|  .08 |  .03 | -.22 | -.25 | -.25 |
|  .39 |  .57 |  .36 |  .49 | -.06 |
| -.14 |  .09 |  .32 |  .21 |  .10 |
| -.50 | -.04 |  .15 |  .27 | -.02 |
:
|  .08 | -.22 | -.25 |
|  .39 |  .36 | -.06 |
| -.14 |  .32 |  .10 |
| -.50 |  .15 | -.02 |

| -.46 | -.54 |
|  .04 | -.27 |
|  .05 | -.16 |
:
| -.46 |
|  .04 |
|  .05 |

| -.53 |  .41 |  .19 | -.04 | -.39 |
|  .56 | -.13 |  .30 |  .17 | -.06 |
| -.31 |  .03 | -.07 |  .30 | -.53 |
|  .49 |  .43 | -.37 | -.24 |  .30 |
:
| -.53 |  .19 | -.39 |
|  .56 |  .30 | -.06 |
| -.31 | -.07 | -.53 |
|  .49 | -.37 |  .30 |

|  .25 |  .30 |  .20 |  .41 | -.18 | -.03 |  .05 |  .48 |  .43 | -.27 |  .29 |  .53 | -.20 |
|  .27 | -.33 |  .27 |  .18 | -.56 |  .03 |  .05 |  .01 |  .11 | -.19 |  .55 |  .27 | -.10 |
:
|  .25 |  .20 | -.18 |  .05 |  .43 |  .29 | -.20 |
|  .27 |  .27 | -.56 |  .05 |  .11 |  .55 | -.10 |

|  .05 | -.17 |  .64 |
|  .39 |  .11 |  .41 |
|  .18 | -.08 |  .50 |
:
| .05 | .64 |
| .39 | .41 |
| .18 | .50 |

| -.36 | -.72 | -.34 |
| -.23 | -.73 | -.39 |
|  .04 | -.71 | -.46 |
| -.70 | -.57 | -.17 |
| -.60 | -.65 | -.24 |
:
| -.36 | -.34 |
| -.23 | -.39 |
|  .04 | -.46 |
| -.70 | -.17 |
| -.60 | -.24 |
---
| -.03 |  .56 | -.33 | -.27 | -.10 |  .06 |
|  .31 | -.25 |  .14 |  .20 | -.25 |  .04 |
| -.32 | -.40 |  .23 |  .11 | -.17 | -.21 |
:
| -.03 | -.33 | -.10 |
|  .31 |  .14 | -.25 |
| -.32 |  .23 | -.17 |

| -.07 |  .16 |  .14 | -.12 | -.15 | -.02 |
| -.14 |  .20 |  .14 |  .03 | -.07 | -.26 |
|  .33 | -.34 | -.12 |  .02 | -.07 |  .31 |
| -.08 |  .18 |  .20 | -.12 | -.23 | -.07 |
| -.03 | -.01 | -.01 | -.27 | -.03 |  .13 |
|  .05 | -.17 | -.20 | -.06 |  .21 |  .06 |
| -.34 |  .41 |  .30 |  .03 | -.13 | -.57 |
:
| -.07 |  .14 | -.15 |
| -.14 |  .14 | -.07 |
|  .33 | -.12 | -.07 |
| -.08 |  .20 | -.23 |
| -.03 | -.01 | -.03 |
|  .05 | -.20 |  .21 |
| -.34 |  .30 | -.13 |

|  .06 |  .35 |  .24 |
| -.18 | -.53 | -.54 |
|  .10 |  .39 |  .32 |
| -.09 | -.27 | -.28 |
| -.20 | -.48 | -.50 |
| -.12 | -.43 | -.41 |
:
|  .06 |  .24 |
| -.18 | -.54 |
|  .10 |  .32 |
| -.09 | -.28 |
| -.20 | -.50 |
| -.12 | -.41 |

|  .37 | -.40 | -.35 | -.24 | -.05 | -.31 | -.31 |  .10 |
| -.12 |  .22 |  .17 |  .06 | -.16 | -.15 | -.24 | -.09 |
|  .00 |  .19 | -.04 |  .04 | -.38 | -.44 |  .29 |  .61 |
|  .31 | -.33 | -.05 | -.23 |  .15 |  .36 |  .21 |  .15 |
| -.19 |  .47 | -.08 |  .28 |  .02 | -.09 | -.64 | -.20 |
| -.27 |  .36 |  .11 | -.08 |  .16 |  .31 |  .38 |  .17 |
:
|  .37 | -.35 | -.05 | -.31 |
| -.12 |  .17 | -.16 | -.24 |
|  .00 | -.04 | -.38 |  .29 |
|  .31 | -.05 |  .15 |  .21 |
| -.19 | -.08 |  .02 | -.64 |
| -.27 |  .11 |  .16 |  .38 |

| -.32 | -.09 |  .18 | -.05 | -.51 | -.20 | -.06 | -.46 |  .73 | -.38 |  .18 | -.46 | -.30 | -.51 |  .52 |
|  .14 |  .11 | -.08 |  .00 |  .23 |  .12 |  .08 |  .22 | -.35 |  .13 |  .02 |  .23 |  .09 |  .18 | -.25 |
|  .27 |  .13 | -.10 |  .10 |  .42 |  .02 |  .11 |  .39 | -.75 |  .40 | -.13 |  .36 |  .23 |  .42 | -.52 |
:
| -.32 |  .18 | -.51 | -.06 |  .73 |  .18 | -.30 |  .52 |
|  .14 | -.08 |  .23 |  .08 | -.35 |  .02 |  .09 | -.25 |
|  .27 | -.10 |  .42 |  .11 | -.75 | -.13 |  .23 | -.52 |

| -.18 |  .16 |  .22 | -.03 | -.18 |  .05 |  .22 |  .26 |  .10 | -.19 |  .12 |
| -.19 |  .19 |  .30 | -.11 | -.31 |  .07 |  .35 |  .23 |  .00 | -.22 |  .13 |
|  .25 | -.37 | -.55 |  .33 |  .45 | -.20 | -.49 | -.51 | -.12 |  .36 | -.35 |
| -.19 |  .25 |  .40 | -.17 | -.41 |  .10 |  .42 |  .28 | -.01 | -.28 |  .18 |
|  .11 | -.02 | -.06 |  .03 |  .00 | -.02 | -.07 | -.16 | -.07 |  .11 | -.04 |
|  .16 | -.16 | -.31 |  .11 |  .29 | -.07 | -.34 | -.31 |  .00 |  .26 | -.13 |
| -.03 |  .26 |  .39 | -.19 | -.40 |  .08 |  .33 |  .28 |  .03 | -.25 |  .21 |
:
| -.18 |  .22 | -.18 |  .22 |  .10 |  .12 |
| -.19 |  .30 | -.31 |  .35 |  .00 |  .13 |
|  .25 | -.55 |  .45 | -.49 | -.12 | -.35 |
| -.19 |  .40 | -.41 |  .42 | -.01 |  .18 |
|  .11 | -.06 |  .00 | -.07 | -.07 | -.04 |
|  .16 | -.31 |  .29 | -.34 |  .00 | -.13 |
| -.03 |  .39 | -.40 |  .33 |  .03 |  .21 |
